Below is a small trained network, with its code and all its weights. Each question gives an input and a class and asks what happens when units are switched off, that is, made to give their printed mean instead of their output.

import numpy as np


def w(rows, s, z=0):
    codes = np.array(rows[::2]) - 128.0
    scale = np.full(codes.shape[1], s)
    scale[-1] = z or s
    return codes * scale


def f(y):
    return np.maximum(y, 0)


def log_softmax(a):
    a = a - a.max(-1, keepdims=True)
    return a - np.log(np.exp(a).sum(-1, keepdims=True))


def net(x, mask):
    res = np.array(x, float).reshape(1, 5) / 4 @ E
    y = f(res @ A[0][:, :-1].T + A[0][:, -1])
    res = res + np.where(mask, y, B[0][:, -1]) @ B[0][:, :-1]
    return log_softmax(res[-1] @ U[:, :-1].T + U[:, -1])


A, B = {}, {}
E = w([
[93,131,168,47],'x0',
[125,233,150,164],'x1',
[127,128,127,123],'x2',
[201,185,58,63],'x3',
[186,64,255,128],'x4',
],0.0085)
A[0] = w([
[237,115,190,211,95],'N0',
[137,179,87,56,230],'N1',
[36,123,213,200,229],'N2',
[104,66,88,106,102],'N3',
[139,231,87,94,252],'N4',
[53,133,137,217,144],'N5',
[2,199,54,151,177],'N6',
[86,67,116,108,95],'N7',
[235,187,77,114,216],'N8',
[123,146,232,67,197],'N9',
[149,39,75,61,161],'N10',
[36,145,159,52,77],'N11',
[22,130,57,108,26],'N12',
[135,132,111,226,197],'N13',
[132,74,206,21,78],'N14',
[26,143,179,40,113],'N15',
[96,250,205,176,80],'N16',
[45,168,109,85,73],'N17',
[49,54,138,149,158],'N18',
[108,63,114,68,153],'N19',
[79,187,37,187,63],'N20',
[162,120,102,210,122],'N21',
[180,115,190,153,178],'N22',
[26,168,35,96,206],'N23',
[90,163,21,69,212],'N24',
[117,148,194,11,209],'N25',
[20,105,142,208,76],'N26',
],0.0094,0.0044)
B[0] = w([
[98,72,72,159,199],'N0',
[98,83,188,101,229],'N1',
[150,52,142,73,237],'N2',
[117,117,204,194,162],'N3',
[113,70,148,104,251],'N4',
[140,104,154,75,196],'N5',
[150,59,143,147,251],'N6',
[165,144,178,126,159],'N7',
[95,102,179,85,238],'N8',
[144,29,92,162,208],'N9',
[123,109,218,117,204],'N10',
[132,73,76,96,166],'N11',
[200,72,106,198,183],'N12',
[34,92,110,60,199],'N13',
[125,75,130,187,198],'N14',
[113,67,64,63,182],'N15',
[149,116,255,183,191],'N16',
[139,92,92,187,169],'N17',
[151,80,183,85,198],'N18',
[124,69,174,133,182],'N19',
[146,63,113,162,213],'N20',
[81,108,93,69,172],'N21',
[116,58,70,153,194],'N22',
[159,46,129,134,252],'N23',
[139,47,158,110,254],'N24',
[60,56,113,117,215],'N25',
[166,146,148,47,192],'N26',
],0.0086,0.009)
U = w([
[75,113,145,123,253],'0',
[40,104,76,92,247],'1',
[134,134,254,179,208],'2',
[129,87,84,234,59],'3',
[117,140,180,23,141],'4',
[75,160,58,127,40],'5',
[76,241,78,127,3],'6',
[155,224,100,185,3],'7',
],0.0084,0.0048)

Each question gives the input, the list of numbers given to net, and the class t.
The units are the neurons (one row each of A and B). Each row of codes is followed by its name. A weight is (code - 128) times the scale printed after its matrix; where a second scale follows, it is the last column's (A, B and U).
mask holds one flag per neuron, in row order. A switched-off neuron (its flag False) gives its mean, the last column of its row in B, instead of its output. The means were averaged over made-up inputs and are rounded, as every weight is.
A unit's drop is (log p(t) with every unit on - log p(t) with that unit switched off) / (log p(t) with every unit on - log p(t) with every unit switched off).
The circuit of an input: a set's keep is (log p(t) with only the set's units on - log p(t) with every unit switched off) / (log p(t) with every unit on - log p(t) with every unit switched off). Starting from the 12 units with the biggest drops (on a tie, the unit counted first), units are removed one at a time, each time the one whose removal leaves the highest keep (on an exact tie, the one counted first), for as long as the keep stays at least 0.8.
units of the circuit, in order: the units of the circuit, biggest drop first
unit that matters most: the unit with the biggest drop
k most important neurons: the k neurons with the biggest drops, biggest first
drop when u is switched off: that unit's drop, to one decimal
input [0,5,4,7,-8], class 3: units of the circuit, in order : (N20 N12)
input [8,-3,2,-3,4], class 1: unit that matters most : N15
input [5,1,-3,4,4], class 1: units of the circuit, in order : (N25 N16 N9)
input [6,-8,5,6,1], class 2: units of the circuit, in order : (N10 N14)
input [-7,-8,-7,-7,-4], class 2: units of the circuit, in order : (N3 N18)
input [-8,-4,6,-1,0], class 1: units of the circuit, in order : (N13 N21)
input [5,6,3,-7,2], class 4: units of the circuit, in order : (N2 N26)
input [3,1,-1,-4,5], class 3: units of the circuit, in order : (N9 N8 N22)
input [-3,8,-1,-7,-8], class 2: 3 most important neurons : (N16 N26 N5)
input [6,4,-4,-2,7], class 3: units of the circuit, in order : (N9 N14 N22)
input [2,6,-5,-7,-6], class 4: 2 most important neurons : (N26 N5)
input [5,-7,-3,4,-7], class 2: 2 most important neurons : (N10 N3)
input [1,6,6,-8,5], class 4: 3 most important neurons : (N2 N26 N5)
input [0,6,6,3,-7], class 3: most important neuron : (N20)
input [-4,-6,1,-4,-3], class 2: 2 most important neurons : (N3 N15)
input [8,-8,4,4,7], class 1: 2 most important neurons : (N25 N15)
input [-4,-6,3,3,7], class 3: 2 most important neurons : (N0 N22)
input [-3,3,-1,0,-8], class 3: drop when N23 is switched off : 0.2
input [-8,0,-6,5,8], class 1: drop when N21 is switched off : 0.1
input [-3,-7,-7,8,-6], class 4: unit that matters most : N8
input [-6,-1,5,-7,-3], class 4: drop when N12 is switched off : 0.0
